Each row is followed by its class number.
[ 513    5  -98 -332 -661  269  -43 -115 -137 -291   59  174  174  -60
  175  -58  -33  333  151  -29 -416   90   49  156 -442  -20   -7 -171
  -78 -270   29 -372]	8
[  33 -282   62   82 -142  105  460 -164   23  382 -177  142 -269  207
  -81  131   18   29  168   65  182  344   27 -135 -103 -130  -76   42
  128  -38  193  250]	5
[ -77   83  173 -308  263  178   34  -99  -19  127  209  -83 -143   76
  -96    8  190    4  121   55   90 -259   75  -58  -29 -122    5  -24
   14 -158    4  -41]	4
[ -65  -14 -383 -664   76 -203 -203   63   52  168   42  -61  417  -70
  -12 -292  187 -335   93 -197 -259  217  141  164  317  129  273  195
 -176   34  107   42]	0
[  76  -89  -86 -285   55 -473  -89 -395 -167  162 -408  264 -281 -225
   52 -168  -28  154  542 -360  -56  331 -379  145 -181   82  207  140
  321  370  425  -48]	8
[ -66  -49  172  102   76   31  146 -289  -94   34   -9 -111 -260   94
   66   15   37   77  149  -47   12   61  218  -31  -25 -104  -14  -47
  -72 -104   26  -15]	0
[ -75  -31  -15   86    3  219  -68  232  -64  -84   36   -7  334    2
   13  -19 -164  -14  -76 -199   39  -47  180   56 -107    5  -44  -53
 -217  -87   42 -116]	1
[  24   19  115   10  -74 -365   31 -144 -184 -136  -17   50 -216 -104
  -10   21  -45  156  146 -112   41  197  104 -254  105   36  -90  108
   94  -39 -130  -70]	6
[  -1   78  172   21   51  207   77  203 -113  -10    7  -45  276   19
   -2   39 -112   24   11 -138  185  -95  120   11 -139  -32  -48 -142
 -169 -118  -48  -28]	8
[   2  130 -123   18 -285 -273  114  131   -7 -121   41   62  -87   82
   61   -6 -176   73  -18   44   45  154  117 -103   51   44  -65  -70
  -79  -36 -159  -10]	5
[ -57  124 -246 -196  -86   25   54  -69  217   38  374  -46  124  214
   81 -181  -70  -66  132  -41   71  -80  -32   96 -146  178  -64 -110
 -114 -161  -59  -52]	4
[ 133   12  297  332 -128 -103  -74 -107 -226  -98  -54  -62  221  -59
  133  -63   99  -41 -132  -13  -85  -39  305  128  292   21  -67   49
  -60  -95    8   88]	3
[-184   98  -53  159   20  -90  163   88   55 -186  246  -21  -78  155
  -88  -33  -11   21  -55   29   43 -183   42 -124  332   49  -19  -44
  -86 -101  -41  -30]	1
[ -37  -25 -313   53 -195 -162   52  -60   63  100 -112   41 -110  -77
    2    1  -52   42    7   -8   29  231   11  -40   44   -5   -3  194
  104  -29 -106 -160]	3
[ -65   93  235 -197  242  171  -53 -189  -74   31  188  -63 -252   10
 -148   38  167  -16  123   11   50 -227  118 -116   36   -6   28  -11
   11  -83   83  -11]	5
[  77  -76  165  187 -296  191  154   -4 -176 -111 -214   59  -26  118
   83   68  -29  -49 -245   58 -286   93   21  100   13 -121  -80  -59
  -27 -209  -48  -55]	6
[ -42  -32   89  155   -7  -21  -92  -31   72 -102  119   10 -271 -128
 -123  138  -17   -2  105 -143   37   12  -18 -190  128  149 -125  109
  -96    9  -42 -112]	6
[-125  -30  -63   75 -237  101  -56 -330  -47 -127   51   11  111  138
   34    9  149  -54 -124 -187 -102   42  -95  339  -79  369  129 -237
   66 -278  -36  -79]	4
[-134  103  229 -218  342  101 -144  -71  -26    6  225  -56 -248  -32
 -143   26  103  -21  142 -107  117 -188   24 -114   41   17   10   38
  -68  -57    2  -35]	5
[ -56  -25   72   -5   11 -310  129 -159  -33    7  -24    2 -191    4
    7   -3   48  116  122 -102   61  186   -9    1  135  -55  -48   37
   39   16   66   32]	1
[  -1 -147  310  -28  -26 -126   32  -32 -155   84 -194  132 -434  -80
   66   67   22   74  281 -305 -101  178   28 -181  203   13  -82  128
   17  175   93    9]	1
[ -72  -59  -13   97   25  179   80  205 -116   48  -38   23  220   55
    2   57 -146   44   -5 -154  100  -48   62  -31 -132  -25  -53 -123
  -74  -36   -9  -34]	1
[-123  105   50   32 -163 -328  -95 -225  -31  -33   30  -84 -268  -37
   10   27  -10   17  -34  -42  113  241  145   37   73  153  -46   82
   89  -86 -124  -66]	5
[  32   -3  -66 -243 -495  114  546  316 -154   50 -600  222  393 -218
   86   19   56  101    2 -148   -9  152  567 -353  142  116  270   51
   48    8   80   16]	8
[  -4   71  128  105 -123 -209   62 -376 -120  -81  -79   18 -180  -17
  -79   92   62   65  -75  114   37   13   32  -21  125   33   72  -36
  196  -54  -39  -57]	8
[-163  -12 -263 -177  125  -96   23    2  254  -26  190  -78  116  162
  -52  -78   82    4   57  111   99 -142 -121  -71  -10  147   38   37
    0  -14  -82  -48]	6
[ -54   61 -207 -446 -119 -152 -252  320  245  -34 -224  207 -363  144
   86  100   54  -69  148   89  229  282 -287 -268  208  187  203  427
 -146  469 -423   76]	0
[-122   66  160 -220  245  129    5  -59   76  100  160  -27 -207  -27
 -109   32  118   19   65    9  105 -228   38 -101   41  -93  -31   96
   11  -59   46  -66]	1
[ -28    4   63   81   63  148  -17  168  -99  -20  -49  -29  215  -35
   -2   27 -100   -6   -6 -106   84  -99   71  -11 -115   37  -70  -68
  -92  -48   24  -26]	9
[ -21   30  107  -16 -114  -71   73   64 -182  -36 -199   83 -133  -37
  -64   86  -28  -47    3 -160 -146  126   37 -109  202   48  102  -34
   -7  -57  -43   48]	7
[  50 -196 -110  135 -165  202  113  233  264  260  -83  -15 -115   -2
 -121  228   46  -90 -107   81  175  317 -162   25   38  -42  -58  116
   25    1  -88  124]	2
[ -73   76  255 -324  331  163 -161 -114   21   41  157  -70 -162  -32
 -112    5  184   23  162    8   89 -311   57 -129  -31   -6   53   86
    4  -51   33  -44]	10
[ -99   52 -321  -40 -164  -92  283 -113  161  100  267 -151  -50  322
   98 -120   91  -14   41   92   31   53   77  153   38   61  -86 -201
    3 -182  -53    3]	4
[ 119  113   51  171 -393  -10  256 -407 -189  -25  -69   47  -66  -67
  -24   24    0  -14 -231  260 -249   61  204  112   58 -125   83  -42
   97 -275  176  136]	6
[  34   65   95    9   -4 -115   78  211   48 -215  126   -9 -251  103
  -81  163   29  160  193 -102  251  124 -224 -156  105  -13 -140  -81
  -97   96 -198  -74]	4
[-273  282 -290 -260  253  263  256  276  -76  214  293 -233 -278  293
 -108 -126  121  -69 -129  100  156   21  159  170   79 -281   59 -124
   31 -450 -167  -18]	5
[ -91  -52   74  100  272  307  151  -71 -202   48  -85 -146  -32  -67
 -126  131   80   17  -54   34  -57 -110  208 -121  -85 -236   -9  -35
  -37  -36  225  105]	7
[-243   30 -177  261   69  308  247  899  139  169 -183  125  132  -67
 -127 -127 -487  -94 -118  -81  407  131  -48 -233   82 -281  -18  535
   -6   22   11 -110]	1
[ 236 -170  169 -128  -71  331 -122 -103 -208   81  127  149   64 -103
    5  -77  -98    8  406 -611   10  363  140  113 -293  128  -67  -89
 -139 -134  244  -42]	0
[  95  -98 -301   56 -307    6  159  -31   57  -12 -170  183  -18  143
   43 -138 -110  -58  -55   78 -249  231   -4   73   44 -120   83  123
  -74 -218   23 -111]	10
[  72   -3   60   46  -87  187   33  303 -111  -49 -178   11  329  -17
   67    2 -110   27  -61  -94  -14  -59   75    7 -112  -36    0 -108
  -63  -67  -71  -84]	10
[  60    5  192   16  -43  156   15  196 -171  -47  -59  -40  277   25
   65   23 -136   84  -24  -69   26  -77   66   13 -200  -90  -75 -144
  -62  -89  -56  -36]	10
[  29  -49   82   95 -196   99  -90 -343 -266   23  -35  -23   94  -23
   11   37  -61   16  -86    0 -148  -54   89  135 -114   26    2 -101
  126 -212   21 -159]	9
[  49 -138  -23  -78 -142   51   51 -397  -47  -15  -88  176 -143  -10
    8  -26   48   26   44  -26 -152   98  -54   22  -56   18   14   55
   98  -11  217  -43]	9
[-242  107 -360 -224 -159  151  -79  -58  -15   84  -34 -139    0   93
   75 -111   79 -161 -154  -73   13  224  154  308   56   34  153  134
  -68 -214  -89 -175]	2
[  53 -226  165   49 -408  390  284  165   19  146 -204   -5 -194  -55
   79  141    9   32 -103 -126  -48  472  257   14  136 -171  -40   69
  -62  -22   76   71]	9
[ -71   51 -183 -290  -14  -77  185  -77  173   -9  212   87  -65  148
   17 -136   81   60   68   63   -2 -151    4   -7   72   24   35 -118
    7   13   98  -28]	8
[ -42   44 -260 -234  -42  137  221  128  190   39  241  197  259  310
  -93 -210  -90 -102  100   59  163 -200 -134 -125   69   65   41    8
  -32  -82   47  -12]	10
[ 120 -227  109 -315  -20  124  -23  278   44  173  -50  188 -202 -133
  -42  -58 -227  -15  418 -460   95  569 -140 -156   98 -161   16  257
 -102  422  240   76]	6
[ -51 -486 -109  110  439  280   65   50   69  230  -82  170   -9 -134
 -282  159  -27  248  448 -625  529  364  -77 -151 -270   32  104 -175
  175  323  335  -35]	1
[ -36  191 -160 -196   21  -34  295 -134  154   96  272  -40  -52  176
  -39 -129   70  -38  224   77   77 -237   -1  -37  171   -3  -22  -72
 -127 -115   60  -50]	8
[   6  -74 -513  147  123  131  -87 -413   62   93 -230   30  -36  -43
   -1  -20   25  -91   26   92 -207    2  101  -16 -300   53  153  169
  -91 -237  -11 -137]	7
[ 135 -143   93 -217 -126   79   38  -71  -71    0 -100   87  108  -76
  -27  -53  164  -66  383 -342 -207   42  242 -155  256  214   81   35
 -178  135  353   24]	7
[  -8 -129 -116  128  -73 -216  123 -236 -170  -32  -78  -96  -16   73
  115   -9   84   61    8   42 -278   89  117  -37  176  -63  -18  -32
  -35  -31   -9   63]	7
[ 198 -166 -167 -333   21  494 -364  -64 -198   20  -68   60  209 -274
   14 -158   14  127   17 -228 -263  115  207  331 -445 -168  205  -27
   95 -145  306 -329]	9
[ -47  151   93   20 -134 -139   61   40 -105  -88   -7  -25 -171   26
   60   -2  -77 -127   -6  -40  -73  132   61  -65  308  -46  -49  136
 -261  -48 -101  104]	2
[ -68  -68 -217   47  -57 -112   -6 -108 -148  -23  -75   48   11   42
   15 -107  -44  -49    3  -98  -59  175  129   89  108  -49   56   51
  -46  -47  111  -75]	2
[  50 -192 -356 -419  408  603  195 -142 -132   92  116  -46  123  152
 -132 -203  110  207  172   31 -198 -194 -196  159 -544 -455   85 -276
  333   69  602 -180]	7
[ -85  131  196 -327  194   92    7 -162   -1   90  180  -68 -147   15
  -82  -36  187   17   89   11   62 -253   82  -50   90  -46   54   30
   64 -177    0  -47]	7
[-101 -152  101 -174  204   18 -165  160  -44  129  -71   67  -96   -5
  -95   23  -25  -80  216 -194   18   64  -60  -93   49  -45   66  185
 -110  103   65  -29]	4
[-171   81  128 -301  336  138  -73  -44   28  118  143  -37 -172  -40
 -145  -18  161 -109   77  -49  119 -208   46 -101   99  -26   39  160
  -28 -135   10  -34]	2
[ -24 -112    4  -42  150  319   -9  460  167    7 -122   78   45 -210
  -83    8  -13  -79  141 -384  306  342   10 -183   67    4  -74  403
 -235  174  115   31]	10
[ -74  -48   23   95  111  154  -82  274  -78   12  -68    4  222   10
  -12   10 -144  -54   -9 -168  165   14   66   20  -84   10  -58   18
 -175  -42   -6  -19]	9
[  79 -263 -286   12 -290  338  -46  192  252   74 -459  213  203 -180
   11  -11   -9  -46  -46 -203   93  487  175   81 -173  146  240  365
  -73  -17  103 -152]	8
[ -88  -47   41  -49  -21 -140  156 -266   -5  -99  -52  183 -122   25
   -3   -7   90   10   26  -34   39   55  114 -156  273   20   89  108
 -107   85   87   81]	8
[ -76    8 -158 -192 -127  349  249   46   37  178   72   46 -415 -253
 -160  120  132    8    4 -184   44  324  234  -90   83 -103  -25  175
  -31 -135  175  -19]	8
[ 234 -252   80  178   63   85 -406  327 -257 -274 -331  194    6 -147
   77  -25 -111   19  231 -568  -87  389   79  -43   42  100    1   54
 -170  298   25 -211]	6
[ 334 -241  -86  243 -626  146  257  119 -139   28 -459   66   81 -172
  194  119 -154  126 -111  -72 -155  608  401  -47 -155 -163 -175   47
   24   43   29 -122]	8
[  20   63 -365  106 -338  102  525  125   44  139    3   67 -160  -73
   19  -27  -18  -96   70 -221   -1  491  362 -206  309  -82 -163  254
 -317 -334  -80   36]	3
[ 232  -14  236   -2 -280  107  259  221  -68 -118   42   76 -264 -139
  -37  102   40   81  174 -307 -116  227   94 -252  272   37 -209  -52
  -59  -64  -51 -113]	8
[  17   69  274  182  -84 -257   -2  -28 -135 -165 -143  -53 -171  -40
   28  193  -62   77  -61   71   14   54   18 -180   56   34  -53  -42
  -16    6 -240  106]	2
[ -22  -18  178   56   50  281   -8  375 -116  -42  -26   -4  323   15
  -19   38 -134  -70   31 -227  101  -70   91  -60  -91    9  -64  -47
 -216  -63  -25  -42]	4
